Below is a small trained network, with its code and all its weights. Each question gives an input and a target symbol and asks what happens when units are switched off, that is, made to give their printed mean instead of their output.

import numpy as np


def w(rows, s, z=0):
    codes = np.array(rows[::2]) - 128.0
    scale = np.full(codes.shape[1], s)
    scale[-1] = z or s
    return codes * scale


def norm(h):
    return h / np.sqrt((h * h).mean(-1, keepdims=True) + 1e-5)


def f(y):
    return np.maximum(y, 0)


def softmax(a):
    e = np.exp(a - a.max(-1, keepdims=True))
    return e / e.sum(-1, keepdims=True)


def log_softmax(a):
    a = a - a.max(-1, keepdims=True)
    return a - np.log(np.exp(a).sum(-1, keepdims=True))


def net(x, mask):
    ids = ['βγδεζηθλμξπστφψω'.index(c) for c in x.split()]
    T = len(ids)
    res = E[ids] + P[:T]
    r = norm(res)
    for j in range(3):
        rows = slice(3 * j, 3 * j + 3)
        q, k, v = (r @ M[0][rows].T for M in (Q, K, V))
        z = softmax(np.where(np.tri(T) > 0, q @ k.T / 3**0.5, -1e9)) @ v
        o = O[0][rows]
        res = res + np.where(mask[j], z, o[:, -1]) @ o[:, :-1]
    y = f(norm(res) @ A[0][:, :-1].T + A[0][:, -1])
    res = res + np.where(mask[3:19], y, B[0][:, -1]) @ B[0][:, :-1]
    return log_softmax(norm(res)[-1] @ U[:, :-1].T + U[:, -1])


Q, K, V, O, A, B = {}, {}, {}, {}, {}, {}
E = w([
[143,81,64,232,152,254],'β',
[138,153,126,162,126,115],'γ',
[132,153,129,160,121,117],'δ',
[134,151,131,163,127,115],'ε',
[132,150,120,167,111,121],'ζ',
[132,148,128,172,126,118],'η',
[128,109,131,170,122,106],'θ',
[116,125,117,172,107,105],'λ',
[96,130,123,159,90,132],'μ',
[87,130,158,158,120,130],'ξ',
[148,109,130,138,165,99],'π',
[91,166,134,138,101,144],'σ',
[85,134,143,135,112,99],'τ',
[120,103,126,120,84,127],'φ',
[135,139,100,115,101,107],'ψ',
[138,149,133,98,128,108],'ω',
],0.006)
P = w([
[188,136,195,180,82,109],'0',
[144,113,154,155,106,120],'1',
[116,101,136,132,122,123],'2',
[91,93,99,122,171,131],'3',
[80,93,76,123,205,133],'4',
[58,86,33,120,249,138],'5',
],0.002)
Q[0] = w([
[151,140,193,115,109,69],'H0',
[35,133,66,185,142,10],'H0',
[109,143,94,175,223,124],'H0',
[46,143,42,163,200,128],'H1',
[220,169,121,42,176,213],'H1',
[137,107,55,173,206,121],'H1',
[255,140,112,117,167,123],'H2',
[145,164,28,199,165,82],'H2',
[116,144,166,81,127,164],'H2',
],0.008)
K[0] = w([
[172,185,169,118,81,79],'H0',
[86,131,96,39,181,91],'H0',
[79,127,98,136,153,92],'H0',
[91,95,79,99,162,132],'H1',
[130,137,142,254,128,109],'H1',
[70,115,116,128,141,162],'H1',
[206,182,161,198,118,179],'H2',
[129,71,108,186,153,173],'H2',
[112,195,153,127,126,75],'H2',
],0.0087)
V[0] = w([
[91,111,130,65,41,54],'H0',
[102,105,8,190,96,139],'H0',
[169,172,181,37,172,35],'H0',
[123,4,160,112,98,217],'H1',
[90,216,124,85,80,240],'H1',
[73,127,250,154,171,161],'H1',
[106,137,158,80,53,20],'H2',
[195,163,77,164,140,113],'H2',
[113,180,160,84,149,62],'H2',
],0.004)
O[0] = w([
[168,164,3,110,109,87,211],'H0',
[165,162,172,204,87,100,254],'H0',
[99,151,74,74,141,185,37],'H0',
[100,128,175,61,106,43,3],'H1',
[54,182,122,105,71,154,2],'H1',
[9,34,139,162,128,101,168],'H1',
[132,151,120,156,231,105,219],'H2',
[79,164,132,123,111,158,157],'H2',
[131,105,90,213,194,129,92],'H2',
],0.0051,0.0017)
A[0] = w([
[100,135,163,28,141,50,181],'N0',
[120,180,153,86,163,39,1],'N1',
[192,130,212,92,146,147,206],'N2',
[136,173,162,155,151,130,122],'N3',
[161,105,108,105,249,118,69],'N4',
[98,160,191,133,76,195,109],'N5',
[87,92,122,169,132,96,108],'N6',
[161,153,120,176,111,136,211],'N7',
[79,144,24,27,169,117,96],'N8',
[113,85,190,150,96,63,142],'N9',
[100,118,253,54,54,148,38],'N10',
[95,128,222,156,152,136,112],'N11',
[120,18,178,139,71,159,153],'N12',
[178,128,75,125,190,222,143],'N13',
[234,78,102,109,134,62,112],'N14',
[62,68,129,121,160,154,70],'N15',
],0.0045,0.0019)
B[0] = w([
[101,109,222,107,189,138,147],'N0',
[79,157,121,56,201,114,138],'N1',
[134,81,49,97,130,136,167],'N2',
[106,139,120,102,111,93,172],'N3',
[140,148,83,128,25,127,199],'N4',
[134,146,66,126,89,147,168],'N5',
[112,83,97,115,126,127,218],'N6',
[122,111,112,71,141,103,251],'N7',
[97,85,181,91,123,228,174],'N8',
[125,154,131,88,148,168,227],'N9',
[167,172,76,182,254,178,152],'N10',
[128,135,160,94,90,136,196],'N11',
[178,139,105,76,126,128,198],'N12',
[99,146,163,65,140,111,204],'N13',
[84,178,174,140,150,147,198],'N14',
[141,180,94,138,66,117,153],'N15',
],0.0054,0.0032)
U = w([
[202,61,153,182,54,226,222],'β',
[75,154,62,31,180,245,73],'γ',
[211,254,54,91,180,87,114],'δ',
[156,182,151,161,220,217,83],'ε',
[30,153,115,122,12,163,122],'ζ',
[156,145,123,95,110,163,42],'η',
[210,25,90,25,154,130,68],'θ',
[148,156,191,104,22,31,77],'λ',
[220,135,192,215,157,55,134],'μ',
[65,166,202,33,221,53,102],'ξ',
[117,80,181,153,231,211,132],'π',
[69,207,183,218,164,178,107],'σ',
[82,83,18,178,168,68,244],'τ',
[208,56,205,107,187,88,127],'φ',
[183,175,117,168,54,129,5],'ψ',
[50,30,221,98,97,111,128],'ω',
],0.0097,0.0025)

Each question gives the input, a string of symbols that net reads in full, and the target symbol t.
The units are the heads (3 rows each of Q, K, V and O) and the neurons (one row each of A and B). Each row of codes is followed by its name. A weight is (code - 128) times the scale printed after its matrix; where a second scale follows, it is the last column's (O, A, B and U).
mask holds one flag per unit, heads first, then neurons. A switched-off unit (its flag False) gives its mean, the last column of its rows in O or B, instead of its output. The means were averaged over made-up inputs and are rounded, as every weight is.
A unit's drop is (log p(t) with every unit on - log p(t) with that unit switched off) / (log p(t) with every unit on - log p(t) with every unit switched off).
The circuit of an input: a set's keep is (log p(t) with only the set's units on - log p(t) with every unit switched off) / (log p(t) with every unit on - log p(t) with every unit switched off). Starting from the 12 units with the biggest drops (on a tie, the unit counted first), units are removed one at a time, each time the one whose removal leaves the highest keep (on an exact tie, the one counted first), for as long as the keep stays at least 0.8.
circuit, biggest first: the units of the circuit, biggest drop first
k most important neurons: the k neurons with the biggest drops, biggest first
heads that matter: for each layer, one digit per head in row order, 1 if its drop is at least 0.15 and else 0, layers parted by /
input ω λ π τ φ, target ξ: circuit, biggest first -> (H1, N14)
input γ σ η δ ω ζ, target γ: circuit, biggest first -> (H0)
input δ μ λ, target λ: circuit, biggest first -> (H0, H1)
input ξ σ ζ, target ζ: heads that matter -> 010
input γ τ η η γ, target β: circuit, biggest first -> (H0, H2, H1)
input η τ σ β, target β: heads that matter -> 100
input τ δ θ δ μ, target λ: heads that matter -> 100
input η τ σ τ, target τ: heads that matter -> 001
input μ φ θ, target ξ: heads that matter -> 010
input ψ ξ δ ε π π, target θ: heads that matter -> 111
input γ τ η τ ψ η, target δ: heads that matter -> 010
input γ τ τ π, target τ: 2 most important neurons -> (N4, N9)
input λ λ θ, target μ: heads that matter -> 100
input π σ θ, target ζ: circuit, biggest first -> (H1)
input ξ ε η η, target β: heads that matter -> 101
input τ τ ξ ξ φ λ, target ξ: heads that matter -> 010
input η δ γ, target β: circuit, biggest first -> (H0, H1)
input σ φ ψ φ η τ, target ξ: circuit, biggest first -> (H1, N0)
input σ π ε ζ, target θ: heads that matter -> 110
input μ τ γ, target τ: circuit, biggest first -> (H1)
input δ η ξ γ τ ξ, target τ: 2 most important neurons -> (N15, N8)
